Each name stands for a flat space through zero: a line, a plane or more. A row that begins with a name and a colon came from that space; any other row is followed by the name of the space it lies nearest, among the names in its block.
hf-pb: [  7 -35  19  31 -13 -25 -31 -10 -12 -11 -14  -3  -1  21   4  -1 -47  13
  51 -15  -9 -50 -10  23  10   0]
hf-pb: [-12   7 -14 -15  14  -9   5   3  16  -5 -14 -32 -18 -14  22 -20 -12 -13
 -28   5   1 -12  -9  -3   7 -14]
lg-pc: [-16 -17 -22  -2 -10 -12 -12 -11  21  -1  -9 -41 -25   7  22  -8 -32  14
 -14  -7 -21   8  -9 -17  11 -21]
lg-pc: [  6  25 -34  21 -39  11  41 -19  -4  18   2  -6   0  -3 -15  13   5 -26
  12  16 -14  19  46 -20  26  10]
hq-jt: [ -5  19  -9 -16  17 -24  25  -2  11   7 -30 -61 -37   5  17 -23  14   8
 -49  22  12   0 -47  -4   5 -31]
ds-rr: [  2  -6   8  25   9  -1 -49  16  20 -13   8   8  26  -9  21  15   4  11
  12   6  -2 -18  -8  -2  -5  -8]
cf-mz: [ -2 -10 -18  -4 -45  19  15 -16 -19  -3   2  30   2  14 -20  26 -14   3
  15  -9  -5  34  28  -2   4  25]
hq-jt: [-17 -17   6  30  -5  15 -45  -6  14  -1  16  27  24   0  12 -10 -36  -9
  27 -12 -20   0  16 -25   2  -4]
hq-jt: [  1 -10  11 -23  30  12   8  23  -6 -10   8 -23 -11 -38  18  14  11   8
 -25   2   7 -20  15  31  -3  16]
ds-rr: [ 36  -6  12  50  -5   1   3   2 -29  -1   9 -54 -25 -19  31  16 -15  32
   3  58  15 -38 -23  23  18 -22]
lg-pc: [ -4  -8 -10   4 -16 -20   8 -13   8   3 -28 -35 -28  27   3  12   8  22
 -13  -1  -8   9 -20   8   4  -7]
cf-mz: [  9  41   1  -3  20   9 -23  21   6   0  30  51  56 -24 -12  -5  31 -12
  12  17   8  21   7 -38 -11  -9]
cf-mz: [-12  -2   7  23  12  17 -14  -3   1   5  14  27  -3  -1   1  -5   3 -11
   1  -4 -22  23  27  -1 -15   8]
cf-mz: [-20  32  -6 -49  53 -20  -5  16  11  -7  -2  43   0  -5 -17 -32  32 -23
 -24 -23 -17  40   9  -6 -36   1]
lg-pc: [ 15 -35 -19   6  -4 -18  -8  -2  22 -24   2 -45 -56   4  37   0 -34  -2
 -13 -11  -7 -45 -15  44  -6 -13]
hf-pb: [-40  -8   4 -30   9  26  -9  10  10 -12 -22  18   9 -10  11  13  11  -2
 -39 -16   9  24  10   5 -12  27]
hf-pb: [ -5 -32  -1 -20  -2   5   6   1   1 -12   4   9 -16  -1  -4  12 -14 -10
   6 -39 -13 -14  32  36  -8  31]
lg-pc: [ 24 -31 -16  12 -23  24 -24   9   4 -28  37   4 -14 -13  29  36 -21  19
  -3   8   5  -4   1  22 -13   0]
hq-jt: [ 19 -29   6  50 -18   9 -32  -8  18   0  24 -23 -12  14  29   7 -21  19
   7  13   0 -19 -30  -2  -1 -28]
cf-mz: [ -1   3 -11  28 -23  -7  16 -15  -9   5 -26 -42 -19   2  15   2 -22   3
  -1  27   1 -16  -4   0  28  -8]
lg-pc: [-24 -50  23   7  26  -5  -8 -18  29  29  10 -65 -38  11  19 -42 -41   5
  -7 -42 -39 -23  -3  -9  10 -19]
cf-mz: [ 15 -33  23  20 -47  37  63 -41  -2  41  16  -1 -22  50 -34  -7   1 -29
   6 -31  20 -10  -4  14   4  20]
ds-rr: [  2  19  14  34  -6  -8  11  -3 -13  16 -33 -36   8   2   3  16  26  20
  -1  39  12 -10 -16  -2  23  -5]
lg-pc: [ 11 -17  23 -21   7  -1 -16  22 -21 -29 -13   2   6  -7  13  23   2  35
 -10  11  41 -27 -42  36 -11   7]
ds-rr: [ 14 -22   0  -4  26 -16 -45  12  19 -20  38  10  -9  -6  18 -23 -32  -1
  16 -21 -17 -23 -10   6 -22 -23]
hq-jt: [ -5 -30 -23 -20 -29 -10  11 -22  27   2  -3 -31 -33  32   4 -15 -34  -2
 -12 -32  -5  -1 -23  -8   5 -15]
ds-rr: [ 14  -4  19 -21  17 -12   6  14  23   2  -1  -3  15   8 -13   5  40  -8
  -1 -26  21 -38 -21  22 -10   8]
ds-rr: [ 14  41 -31  -3  -9 -24  54 -15 -31  10 -14 -19 -34   0 -16 -19  -2 -15
  -3  33  -7  19  10  -5  15 -12]
hq-jt: [-14 -37  32  53 -11  26 -17 -16  -4  11  -9  -5 -18  24  14  21   0  22
  -3   0 -10   7  -2  21  -7  14]
hq-jt: [ -6 -15 -12 -15 -38  -1   8 -18 -10   0  -9  19   0  30 -24  12 -15  11
  16 -22  -5  28   4  -8   3  13]
cf-mz: [ -2  19  -2 -27  -2  -1  -9  11  -9 -15  -8  38  32  -4 -11  -2   2  -3
   3   5  25   8 -15 -13  -5   2]
hq-jt: [ 31   1   0   2 -15 -18  34  -8 -42   6   1 -36 -20  -2  -9  -3 -24  20
  21  25  11 -24 -12  10  24 -11]
hf-pb: [  6  -3 -11  21 -18 -14   1 -20  -7   7   2  -6 -20  22  -4 -15 -26   3
  18   4 -17  10  -6 -12   5 -18]
hf-pb: [-22  24 -15 -14 -11  15  17  -5   1   6 -18  18  10   3 -10   6  23  -8
 -25   7   4  46  10 -21   0  11]
hf-pb: [-11  27  -9 -26  35 -14 -26  27  28 -11   3   7  44 -39   9 -18   3 -25
   5  -6  -2 -25  14 -25   8  -7]
hf-pb: [ 22   1 -14  20 -39  26  61 -23 -12  24  16 -26 -26   3 -10   9   0 -19
  -4  15   7   0  22   5  21   9]
hq-jt: [ 12  22 -11   5 -17  15  10  -5   1   7  29  55  35  -2 -29  -7   4 -42
  33  -8   0   7  34 -22   0  11]
hq-jt: [-15 -12  -8 -28  19   9 -27  23  34 -16  11 -17  17 -35  30   3 -10  -2
 -20 -14   1 -21   6  -9   4  -1]
lg-pc: [  3  33  18 -17 -13  16  39   2 -33   9 -23  40  37   6 -38  12  42  -9
  -2  16  46  13  -7   1   2  27]
ds-rr: [  3  22  16  30   2 -12  31  -8 -18  27 -31 -50  -3   0  -2  -2  20  10
  -2  36   8 -17 -12  -3  30  -8]
cf-mz: [-19   8 -15 -20  44 -37 -41  19  53   4   6 -48  18 -27  23 -25  -4   6
  -2 -17 -38 -14   1 -46  15 -36]
ds-rr: [ 32   7  12  63  -8 -24 -25  -3   2   2   1  -7  11  15   5   4   2   4
  43  25   0 -42 -21   6   8 -22]
hf-pb: [-21 -13  -1  -6  -9  37   7  -6  17  17  16   0   8  -5   1   6   3  -5
 -19 -15  -7  28  23 -23   4  12]
cf-mz: [-18 -27  21  37 -37  19 -11 -19  10  13 -22  -4  26  22   2  10 -22  -5
  23 -12  11 -29  -3  -8  25  14]
cf-mz: [ 25 -22  -7  -7  -3   1  38 -14 -10  10  29 -41 -59   6   4 -18 -22   2
 -15  -2  -4  -6  -9  18  -3 -16]
lg-pc: [ 22 -14  -3 -15 -23   7  41  -1 -19  -7  -9 -30 -29   2   1  26   5  13
 -20  10  31 -20 -16  40   5  14]
ds-rr: [ -5  22   2  -6   0  12  29   5 -23   4 -18  -8  11 -23  -2   8  11  -5
 -12  26  20  -2  12   2  18  15]
ds-rr: [-20 -25  17   2  -5   0  15  -5 -31  -3 -52 -58 -42   6  21  29  -3  53
 -36  21   9   3 -22  37  12  13]
lg-pc: [-13  11  -2 -24  14  12 -12   5  12  -3  16  35  20  -8  -3 -30 -10 -24
  -7 -12   6  14  -2 -27 -11  -7]
hq-jt: [ -2  52   3   9  26   5   1  17  11   7  -6  13  31 -22   1  -4  52 -20
 -20  34  16  10  -2 -19  -3  -7]
lg-pc: [ -5 -23   8  14 -10  19  -2 -14  17  22  21  -4  -7  21  -6   4   8  10
  -3 -19 -18  27   3 -15  -7  -1]
hf-pb: [  3 -32  -7  10  -1  22 -11  -6  18  -1  43 -16 -16 -19  27 -23 -57 -23
   6 -15 -14 -28  19  -7   7 -12]
ds-rr: [ 26 -14  -4  16 -22   6  16  -9 -21  -3  12 -19 -32   7   7  14 -13  18
  -1  20  10  -4 -14  21   0  -6]
ds-rr: [ 13 -12  23  32   6   5 -29   7 -13  -9  14  13  19 -14  13  -6 -31  -4
  34  10   8 -44  -1  10   5  -2]
cf-mz: [  9   0 -10  13  -6   9  10  -4 -25  -9   3  -4 -39  -2  14  10  -6  16
 -21  30   0  26  -3  19 -11  -4]
hq-jt: [ 31   5 -20 -26 -38 -15  14   3  -9 -13  -2  12   7  24 -26  44  33  33
   7   2  21  21 -25   9  -7   4]
hf-pb: [ 25   8  -8  17 -22  -4  39 -10 -20   5  -4 -17 -17   1  -8   6  -3 -14
  13  18  10 -25  10  21  17   6]
lg-pc: [-16  26   9 -17  15 -42  13   0   8  12 -54 -25  18  13 -16 -20  20  -8
   4  -7   8 -27 -21  -9  20  -4]
cf-mz: [ 19   1   9 -24  20   8  -1  10  13   4  37  -1  -2   0   2 -19  15   7
 -25   2  23   7 -43 -13 -21 -28]
hf-pb: [ -3   3   1   3  10 -32  30 -10   0  21 -32 -68 -33  11   0  -7  13  16
 -12   5 -15 -11 -11   6  20 -11]
cf-mz: [-30  15  11  19 -16  12 -25  -1 -16 -16 -48  50  36   9   1  13  -1  -5
   4  18  22  11  -5  -1   1  21]
lg-pc: [-14  53  -1  26 -16   3 -59  14  -6 -22 -24 107  88   8 -19  24  35  -4
  33  29  17  44  -2 -37 -15   9]
ds-rr: [ -3  38 -34 -29  13 -53  20   4  20  -5 -43 -22 -23  17 -12   4  51  -1
 -24  -3 -15  21 -10   8  -9  -8]
hf-pb: [ 11  -6 -19 -41  -5 -31  31   1  -8 -28 -34  -5 -53  24  -7  14  16   1
 -25 -18  11  -5 -19  62 -24  16]
hq-jt: [  9   5  -6  -4 -13  -2 -24  11 -12 -12  18  30  52 -23 -11  10 -26  -1
  51  -1  -1 -18  26 -21  19   7]
[  9  -3  14  27 -23  25  35 -10 -53  -3 -17   7 -18  -6  -2  17 -14  -5
   4  31  23 -14  17  41  10  30] : lg-pc
[ 29 -23  13  -8 -21  -2  14   7 -27 -18  -9  -8  -4   3  -4  37   1  24
  13   3  34 -41 -18  49   4  20] : cf-mz
[-44 -15   1 -28  10  13  10  -9  -2   5 -23 -10 -23   1   6 -13 -18   1
 -34 -20 -14  31  13  -3  -1  14] : hq-jt
[  3  39   2 -11 -31   5  43  -1 -36 -12 -54  36  28   5 -23  12  19 -29
  -1  29  63 -19 -14  22  13  31] : lg-pc
[ 15  -2  17  -2 -19  31   2  14 -20  -9   3   9  26 -10   3  41  23  32
 -13  29  47   2 -26   9   0  11] : ds-rr
[ 53  -8  -2  45 -25  14  15 -12   1  10  47 -17 -27  13   8   3   1   1
   5  28  15 -16 -27   9  -6 -28] : hq-jt
[ -4 -12  16  -7  18 -10  -6   8  25   4 -12 -28  -6  10   8   5  28  13
 -20 -14   5 -17 -27  13  -8  -4] : cf-mz
[-16 -54  -4 -15   4 -42 -33 -13  21 -11  -9 -16 -33  33   1 -15 -50  13
  29 -67 -49 -19   4  18  -6  -1] : hf-pb
[  5 -23  23  66 -28  12  -7 -20   4  20 -11 -36  -5  25  15  14  -6  18
  10  18   6 -23 -23   2  18  -9] : hq-jt
[  9  15 -20 -10  30 -53 -43  23  34 -13   1 -22  12  -9   9   7  23  23
  14  -6 -32  -7  -7 -13  -4 -28] : lg-pc
[-14  67 -13  14  -6 -14  45   2  16  26 -57 -15  39  -5 -24  21  81 -33
  -8  24   8   0  28 -15  31  22] : ds-rr
[  2  -4   0  29 -25  27  32 -17  -9  22   4 -22 -11  -2   0   9  -5  -9
  -2  14  -1   0  23  -2  21  10] : ds-rr
[  4   0  26  14   1  25 -14  12  -4   3   8  14  34 -11   4  17  18  11
   1  15  25  -8 -11  -4   0   6] : hf-pb
[ 21 -10   9  22  -9  13 -12   2 -15  -8  18 -20  -4 -13  27  -6 -35  17
   0  36  27 -26 -35  -2   9 -26] : cf-mz
[ 12 -41  -6 -47  -3   8 -16  11   6 -19  37   2 -14   2   3  18 -11  39
 -12 -29   1  19 -18   8 -23  -3] : cf-mz
[ 10  -5  27  70   2 -11 -41 -11 -16   3   4  34   8  23  -3  -7 -14   3
  52  10 -21 -11   1   7  -9  -7] : hq-jt
[  7  29 -28 -28  20 -44  34   5  -9 -11 -27 -39 -34 -18   5 -24  -8 -21
 -11  11  -4 -28   4  19  13 -10] : lg-pc
[ 14  -7  -9 -55  56 -51  21  22  10 -11  -2 -48 -56 -11  -2   0  33  14
 -23 -32 -30 -17   8  53 -22   3] : cf-mz

Each name stands for a flat space through zero: a line, a plane or more. A row that begins with a name and a colon came from that space; any other row is followed by the name of the space it lies nearest, among the names in its block.
qgzj: [ 49  -5  -3 -43  16  -7 -13 -44 -13 -19  10 -19 -35 -21 -48  34  15  11
 -43  41  -7   5 -22  -1  -1   9]
qgzj: [  4   5 -19  12  -6 -17  -1 -19  19  25  -3 -15  14   1  -7   4 -21  10
  -7   4 -24 -19  -7  -3  -2  -7]
fsqb: [-13   1  -7  -4  16  19 -48  -8  -6  -9 -22  26   2   8   0 -25 -20 -18
   8   9 -13  21   8   3 -15 -10]
pjfl: [ 26  -6   1 -21  24  29 -31 -15 -24 -33  -9  10  -9  -3 -17  -7   3   0
  -5   2   7  46  -4   7  -4  -4]
fsqb: [-22   6  19  -6  14  14 -35 -13   7 -21   8  10 -40 -17 -17  10  -1   5
 -26  27   1  -5   3 -34 -23 -13]
pjfl: [-41  -5   8  28 -20   5  13   1 -23 -46   7 -31  -5 -16 -31  19 -23  24
  -6 -21   3  -3 -21 -31   1  -1]
bcmq: [-11  -4   2   8 -44 -18 -17   3 -24  -2 -13 -59   6   1 -39  21 -36  16
 -25 -17  -6  70 -11  10   4  10]
lfpq: [-39  20  13  35   6   1   0 -19 -13   6 -19 -15  10   1  41   1 -27  -6
  -9 -13   1 -31 -27   2  24  18]
lfpq: [-29   3   2  18 -11 -12 -11 -12  -3  -3  -5 -20  -4  -6 -13   9 -27   4
 -17   3  -9  -5 -11 -15  -2   1]
qgzj: [ 28  -5  18 -30  -3 -14  -7   3 -14  10  -1  -6 -25  11  -5  -4  22 -27
  -7  18   7   7   8  33 -14  21]
fsqb: [ -2   7  18  -4 -22 -19  50  10  -2   4  21 -32 -23 -10   4  32  26   7
  -8   3   6 -55 -14   4  12  23]
bcmq: [ 28  -8   4 -22   4 -22  25  11   6  20  13  15  -3   3  15   3  34 -17
  -1  15  18  -5  11  13  10  13]
fsqb: [ -6  -4 -19   3   1   9  24 -11 -16 -37   4  -5   5 -11 -20   8  -5  11
  16  -5 -15 -39 -23  -9   9   1]
bcmq: [-17   2  -4 -11 -13  31 -14  16 -29 -30 -18  -1   2   9  -5  -6  -8  -5
  31 -13 -16   3  -7  23  -3   8]
bcmq: [ 48   9   3  16  52  39  11 -42   6 -20  10   1   3 -11  12  -5  14  34
  -4 -23  14 -28 -22 -13  -2 -17]
lfpq: [  8  14 -39  -6   5  10 -11 -12   9   8 -18   1  11  -5  -6 -15 -22  -3
  -3   3 -34  24   3  11  18 -20]
bcmq: [ 19  -4  23 -44   5   6  65  18 -22 -47  41   3 -47 -35  -6  48  73   9
 -19  20  39 -22 -12 -13  39  22]
fsqb: [  8  18   0  -3  12 -14  11  -3  43  33  16   9 -35  -9   8 -17  16 -17
 -20  25 -12 -36  26  -8 -17 -23]
bcmq: [  2  -6 -20   5  -2  -6 -23 -11   3   3 -11   0  15   5 -21 -12 -26  -1
   0   1 -17  25   3  -2  -9 -12]
lfpq: [-19   4  24  14 -17  -2  12  10 -13  -3   2 -26  -4   1  11  15   0   7
  -4 -16  13  -7 -11   3   5  17]
fsqb: [-39  -5  30  -9 -13  31  -8  20 -50 -49 -11   0  -8   9   9  16   6  -3
  34 -11  10 -28 -24  14  -3  36]
qgzj: [ 21  -5   1 -37 -36  -1  22  21 -42 -26  -2 -41 -20   3 -36  14  16  -7
   9  -6  -9  19  -9  45   5  26]
lfpq: [  8   9 -27   0  18  16  -4   5  21  23 -13  35  29   7  34 -24  -1  -8
  19  -5 -10  11  14   9  19 -17]
pjfl: [-16  -5  21  20 -18 -45   7  12  18  45   5  -7   0  17  17  -8  -2 -22
  -3   5  10 -27  15   3 -22  14]
fsqb: [ -1 -14   8  13  -5   2  21  23 -16  -6   0   6  30  11  21  -3   8   3
  21 -31  30  27   1   6  18  11]
fsqb: [ 44   1 -13  -4 -12 -14   6 -11  26  32  10 -30   9   0 -21  17   1  32
 -14  -4 -12   9   0   4  -8 -10]
lfpq: [ 16   5 -28 -19   3   6 -29 -40 -16   3 -25 -13  29   0  -5  34 -24  20
  -8  16 -29   0 -40  15  30  21]
bcmq: [ 21   3 -36  32  36  10 -39 -15  50  54 -23  47  57  27  35 -63 -32  -6
  27 -17 -18  21  30   1 -21 -44]
qgzj: [ 47  14   9 -31  15  26   2 -13  -3  -7   6 -15 -31  -8  -5  11  30  11
 -13   6  -2  -6  -7  22  -2   2]
lfpq: [-12  -1   3  -2  -4  -7 -13 -16 -19  -8 -11 -12   0   2  -6  13 -14  -4
  -5  10  -8 -16 -21   6   2  20]
pjfl: [ 18   6 -17 -34  11  29  -5   8 -19 -13 -18  23   1  10  13 -19  15 -24
  32   4 -18  -6   0  41   9   8]
lfpq: [  0   8 -16 -18   8   9 -29 -34 -26 -29 -19 -15 -22 -11 -34  -2 -25 -12
 -18  21 -32   5 -20  11  -1   1]
bcmq: [ 18  -9 -30 -32  15  26  15  26  13 -21  14  51   8 -14  -5  -4  32   6
  20   7   5  35  24 -15  22 -27]
pjfl: [ -4  17  26  12   6   2  33  -1  22  -4  32 -19 -42 -28   3  19  25  20
 -36   1  20 -25   3 -33   2 -14]
lfpq: [ -8  -6  19 -25 -23  18 -13  27 -30 -23  -5  -8 -11   9  -8  15  13   0
  17  -5   6  19  -2  22  -7  22]
qgzj: [-11 -11  10 -41 -17  18 -21  22 -23 -23   0  13   0   0  -6  44  19  15
  11  17   9  19 -10   1  13  26]
fsqb: [-18 -12  20   0 -16   7 -19  -2 -34 -30  -5 -20   5   2 -16  32 -11  21
  -1  -8  13  15 -25  -5  -1  24]
bcmq: [  6  -2  13  -7   5 -17  20  -4  10   6  20   3 -19  -9   3  17  24   0
 -13  19  12 -36  -1 -13  -1   8]
pjfl: [ 16  -6 -10  -3  -5   9 -12  -9 -16 -15  -8 -18  12   1 -24   4 -14  16
  -1 -13  -5  36 -10   7   2  -2]
fsqb: [ 23   9  17 -13 -10   4  48  25  16  12  28 -12 -17 -11  16  26  47  21
  -5  -8  20 -16   6   2  16   3]
lfpq: [-29  20  -3  40 -17 -22  44  21  10  39 -10 -16  17  10  49 -30 -13 -27
   9 -29  -4 -21   9  22  25   3]
pjfl: [-37  24  13   4 -30  20  21  24   2 -16  10 -32 -30 -18  -3  26   5  22
  -6 -11 -11 -21  -5  -9   9  -3]
pjfl: [-34 -17 -36  19  -1 -15 -31  -6  17  17 -16  37  61   7   4   4 -42  10
  15   7 -13  19  -1 -32  15  -9]
bcmq: [  6   4   2 -30   7  57  15  34 -15 -38   4  30  -5   1  18   2  40   9
  48 -14   3 -20   2  16   7   2]
pjfl: [  4 -21  18   7   9  -6   0   3 -41 -27 -10   6  -5  21  -5 -43   0 -43
  26 -13  16  -2   3  28 -29  17]
bcmq: [ 46  -7  24 -44  -3  24  37  23  -6 -17  31   2 -19  -1   3  38  69  27
  25   0  22 -44  -7  15  -4  22]
qgzj: [-26  10   4  15   8  10 -46 -30  15  11 -12   2   7   4   7  16 -29  20
  -3  14 -21 -46 -19 -20 -22   1]
qgzj: [ 33   3  29 -21  35  16  12   0 -17 -23  10  13 -48  -8   9 -26  42 -32
 -16   6  32  14  15  16  -6  -1]
qgzj: [-29 -18  -4  11 -11 -16   9  22  -9 -10   2  18  18   1  -1  -5  -6 -12
   9  -5  16  28  10 -15  13   1]
pjfl: [  4   7   4  -2  10  10  22  18   4   3   2  19 -10   6  26 -29  22 -25
  22  -7   4 -24  17  17  -3  -4]
qgzj: [  0  10   9 -19 -10  24  20  22 -26 -27  -1 -12 -22  -2   2  -1  20  -9
  15 -11  -2  -5  -3  28   9  11]
fsqb: [-22  12 -17 -23  17  32 -25 -23 -16 -47 -10  14 -29 -20 -24   6 -10  -5
  -3  30 -34 -31 -18 -11   2  -6]
qgzj: [ -8  -4   4 -29   0   9  44  21 -50 -66   9  -1 -44 -23 -20  -6  31 -35
  -3   6  14  14  -2  13  30  11]
lfpq: [-41   6   2  25 -16 -19   4   6  -4  16 -13  -8  12   9  22  -8 -24 -18
   5  -6  -7 -19  -4   5   8  13]
pjfl: [ 51  23 -33 -25  14  14  13  -3  46  46   5  13  14  -7  25   8  24  22
  -5   7 -19   7  12  13  30 -22]
[-34 -14  -8 -37 -32   5 -10  26 -25 -28  -2  14  13  -6 -15  55   6  17
  14  22  -3  15 -16  -9  31  28] : qgzj
[  5   4 -12   7  -8 -14  27  16  16  13   8  -5  -9  -2  -7 -27   3 -16
   0  -7  -8   8  24   5  -4 -20] : lfpq
[ 29  -3 -21 -30  27  10 -16 -21  -3  -1 -10  30  10   0   5   0   9  -8
   5  24  -9   0  -7  12  14   5] : pjfl
[  6  -1  28 -18 -25 -16  42  25 -17  -5  22 -31 -24 -15   1  41  37   8
 -28  -1  35  25  -4   5  33  26] : bcmq
[-21  16  -5 -25  13  32 -23   9 -16 -15 -24  31 -17   8  23 -26   3 -39
  27  16 -23 -24   5  30   0   6] : fsqb
[-46  22 -16  43 -13  -5  -4  -4  17  30 -20 -14  33   0  31   0 -45   9
  -7 -18 -18   3  -8 -11  29  -8] : lfpq
[-21  -1  50  17   3  -4  29  20 -19 -20  14  -5 -40   2  18 -22  25 -31
   3 -13  36 -33   9   4 -21  14] : lfpq
[ 44  10 -21 -14  -4  -3  10  -3  29  35   4 -12   4   3  -4  -2   9  12
   0   1 -23  -4  10  19  -4 -14] : fsqb
[-12  -6 -17  28  -7 -12   1  -1  22  16   3   1  33  -2  -3   5 -23  23
  -3 -13  -1  20   3 -28   8 -18] : pjfl
[-45 -21   7  17  12  -2 -13   0 -18 -41   3  31   5 -12 -10   0 -13  -6
  -4   6  26  22  -2 -45   6  -3] : qgzj
[ -4  -1  16 -12 -10 -21 -42   9  16  48 -11  11  -1  21  17  -3  -3 -20
  -8  22   2  19  21  15 -21  11] : pjfl
[ 15 -18  19  -1   4 -11 -15  -5 -16 -10   2  -4  -8   7 -19  -8   2  -9
 -10   0  21  31   5   2 -22   5] : qgzj
[ 13  -2  15   1 -22 -22   0   5  -4  22  -1 -32  -6  13  -7   0  -2  -6
  -6  -6   1   6   3  23 -18  14] : pjfl
[-21   9  13  14  19  25 -13   4   2 -14  -3  20 -11  -4  19 -19  -1  -6
   1  -7  11   5   9 -14  -5 -14] : lfpq
[ 18  -3  -6  -2  -6   4  -7  -3 -21  -4 -15 -19  13   9  -9  -6 -11   0
   3 -16  -2  38  -7  25   5   7] : bcmq
[  1  -5   1   4  -6   4  44   8  -9 -25  19 -10   1 -12  -5  21  18  21
   9 -14  11 -27 -16 -12  17   6] : fsqb
[ 17  20 -19 -31  21  49  17   0  -5 -32   2  14 -17 -20   7   6  26  10
   9   3 -15 -14  -8   8  29 -11] : pjfl
[ 13   0 -27   5  15 -14  24   5  30  37   0  37  32  10  36 -24   9 -17
  25   3  -7 -31  15   6  13  -8] : pjfl
[ -1  -3   2  -5  -8   9 -33 -18  -7 -13  -5 -17  -6   2 -32  16 -18  19
  -2   6 -18  -8 -15  -5 -27   2] : fsqb
[ 36 -14  31   0  17   8  46  44  27  19  36  40   8  12  46 -11  67   7
  30 -24  58  -9  34  -5  -8  -5] : lfpq
[-13 -18   4  -1 -20  36 -20   9 -53 -50 -21 -11  32  24 -16  10 -17  20
  58 -34  -8 -13 -33  24 -17  29] : fsqb
[  1  -9   3 -33 -30  -2  17  32 -27 -21   6 -12 -11  -5 -19  24  21  -1
   2   2   8  36   1  16  20  18] : bcmq
[-18  -5  24 -38 -41  26 -30  29 -54 -39 -16 -28 -15  10 -23  34   3   7
  17  -4  -3  31 -17  34  -4  37] : lfpq
[ 32  -4 -25  13  -4 -17  79  15  14  14  20  -6  30  -3  14  -5  23  10
  18 -29   8 -19   1   7  34  -6] : fsqb
